Below is a small trained network, with its code and all its weights. Each question gives an input and a class and asks what happens when units are switched off, that is, made to give their printed mean instead of their output.

import numpy as np


def w(rows, s, z=0):
    codes = np.array(rows[::2]) - 128.0
    scale = np.full(codes.shape[1], s)
    scale[-1] = z or s
    return codes * scale


def norm(h):
    return h / np.sqrt((h * h).mean(-1, keepdims=True) + 1e-5)


def f(y):
    return y / 2 * (1 + np.tanh(0.7978845608 * (y + 0.044715 * y**3)))


def log_softmax(a):
    a = a - a.max(-1, keepdims=True)
    return a - np.log(np.exp(a).sum(-1, keepdims=True))


def net(x, mask):
    res = np.array(x, float).reshape(1, 4) / 4 @ E
    u = 0
    for l in range(4):
        y = f(norm(res) @ A[l][:, :-1].T + A[l][:, -1])
        res = res + np.where(mask[u : u + 4], y, B[l][:, -1]) @ B[l][:, :-1]
        u += 4
    return log_softmax(norm(res)[-1] @ U[:, :-1].T + U[:, -1])


A, B = {}, {}
E = w([
[129,124,134,127,133,128,130,136],'x0',
[116,139,169,161,248,150,85,48],'x1',
[162,81,93,251,203,147,148,89],'x2',
[74,70,99,133,127,167,73,138],'x3',
],0.014)
A[0] = w([
[178,73,82,217,117,118,171,132,66],'0.n1',
[210,254,187,99,157,63,172,90,79],'0.n2',
[165,78,67,178,84,109,161,158,54],'0.n3',
[222,205,149,166,120,75,250,133,254],'0.n4',
],0.015,0.005)
B[0] = w([
[132,146,112,162,140,187,172,126,193],'0.n1',
[34,143,213,158,110,109,198,112,233],'0.n2',
[73,114,146,106,96,193,147,121,174],'0.n3',
[250,188,79,66,109,152,133,143,250],'0.n4',
],0.021,0.016)
A[1] = w([
[158,100,124,119,113,37,108,105,2],'1.n1',
[113,125,116,51,24,93,109,173,138],'1.n2',
[92,64,94,114,88,106,75,158,92],'1.n3',
[106,192,178,1,138,141,18,120,57],'1.n4',
],0.019,0.002)
B[1] = w([
[144,131,92,73,96,150,87,162,123],'1.n1',
[235,49,228,246,179,138,143,87,255],'1.n2',
[118,126,51,110,139,217,85,182,179],'1.n3',
[29,109,56,23,140,43,59,85,237],'1.n4',
],0.011,0.014)
A[2] = w([
[221,180,112,170,191,116,156,103,153],'2.n1',
[252,140,190,167,164,42,160,106,198],'2.n2',
[165,44,163,198,190,140,59,139,65],'2.n3',
[174,36,102,229,149,103,86,143,2],'2.n4',
],0.023,0.0013)
B[2] = w([
[147,33,141,82,148,45,60,134,238],'2.n1',
[13,74,52,155,204,118,14,111,249],'2.n2',
[250,176,118,130,110,90,162,158,228],'2.n3',
[126,196,143,50,80,197,214,112,207],'2.n4',
],0.015,0.018)
A[3] = w([
[89,130,91,229,85,169,129,149,56],'3.n1',
[83,130,114,253,60,171,116,214,67],'3.n2',
[147,172,144,169,52,127,67,204,3],'3.n3',
[72,92,144,125,73,139,75,123,116],'3.n4',
],0.024,0.0036)
B[3] = w([
[67,161,157,183,163,166,38,158,197],'3.n1',
[63,185,229,98,114,3,208,113,202],'3.n2',
[144,147,119,110,190,170,151,147,132],'3.n3',
[209,111,118,192,146,94,139,205,255],'3.n4',
],0.015,0.006)
U = w([
[111,71,103,133,228,46,20,114,95],'0',
[247,122,121,132,141,168,167,131,23],'1',
[23,148,213,199,157,139,180,114,252],'2',
],0.012,0.00045)

Each question gives the input, the list of numbers given to net, and the class t.
The units are the neurons (one row each of A and B). Each row of codes is followed by its name. A weight is (code - 128) times the scale printed after its matrix; where a second scale follows, it is the last column's (A, B and U).
mask holds one flag per neuron, layer by layer. A switched-off neuron (its flag False) gives its mean, the last column of its row in B, instead of its output. The means were averaged over made-up inputs and are rounded, as every weight is.
A unit's drop is (log p(t) with every unit on - log p(t) with that unit switched off) / (log p(t) with every unit on - log p(t) with every unit switched off).
The circuit of an input: a set's keep is (log p(t) with only the set's units on - log p(t) with every unit switched off) / (log p(t) with every unit on - log p(t) with every unit switched off). Starting from the 12 units with the biggest drops (on a tie, the unit counted first), units are removed one at a time, each time the one whose removal leaves the highest keep (on an exact tie, the one counted first), for as long as the keep stays at least 0.8.
units of the circuit, in order: the units of the circuit, biggest drop first
most important unit: the unit with the biggest drop
top k neurons: the k neurons with the biggest drops, biggest first
drop when u is switched off: that unit's drop, to one decimal
input [-6,8,-8,-8], class 2: most important unit => 0.n2
input [-8,-3,-6,4], class 1: top 2 neurons => (0.n4; 1.n2)
input [7,-4,-6,-1], class 0: top 2 neurons => (2.n2; 1.n2)
input [-1,7,-1,0], class 2: top 4 neurons => (1.n2; 0.n4; 2.n1; 2.n2)
input [8,-1,-8,6], class 1: units of the circuit, in order => (1.n2; 0.n2; 2.n3)
input [0,2,-7,-7], class 2: top 2 neurons => (0.n2; 2.n1)
input [4,3,2,-8], class 0: top 2 neurons => (0.n4; 2.n2)
input [-4,-6,1,3], class 2: top 2 neurons => (0.n3; 0.n4)
input [2,7,0,-5], class 2: top 2 neurons => (0.n2; 1.n2)
input [2,-2,7,1], class 2: top 2 neurons => (0.n3; 1.n2)
input [-6,1,4,1], class 1: top 3 neurons => (0.n2; 2.n2; 1.n4)
input [5,3,3,1], class 1: top 2 neurons => (0.n2; 0.n4)
input [2,5,4,5], class 1: top 2 neurons => (0.n4; 0.n2)
input [-5,5,6,3], class 1: most important unit => 0.n4
input [5,7,8,5], class 1: drop when 0.n4 is switched off => 0.8
input [-3,5,-7,0], class 2: drop when 1.n1 is switched off => 0.0
input [7,-2,2,1], class 2: drop when 0.n3 is switched off => 0.2
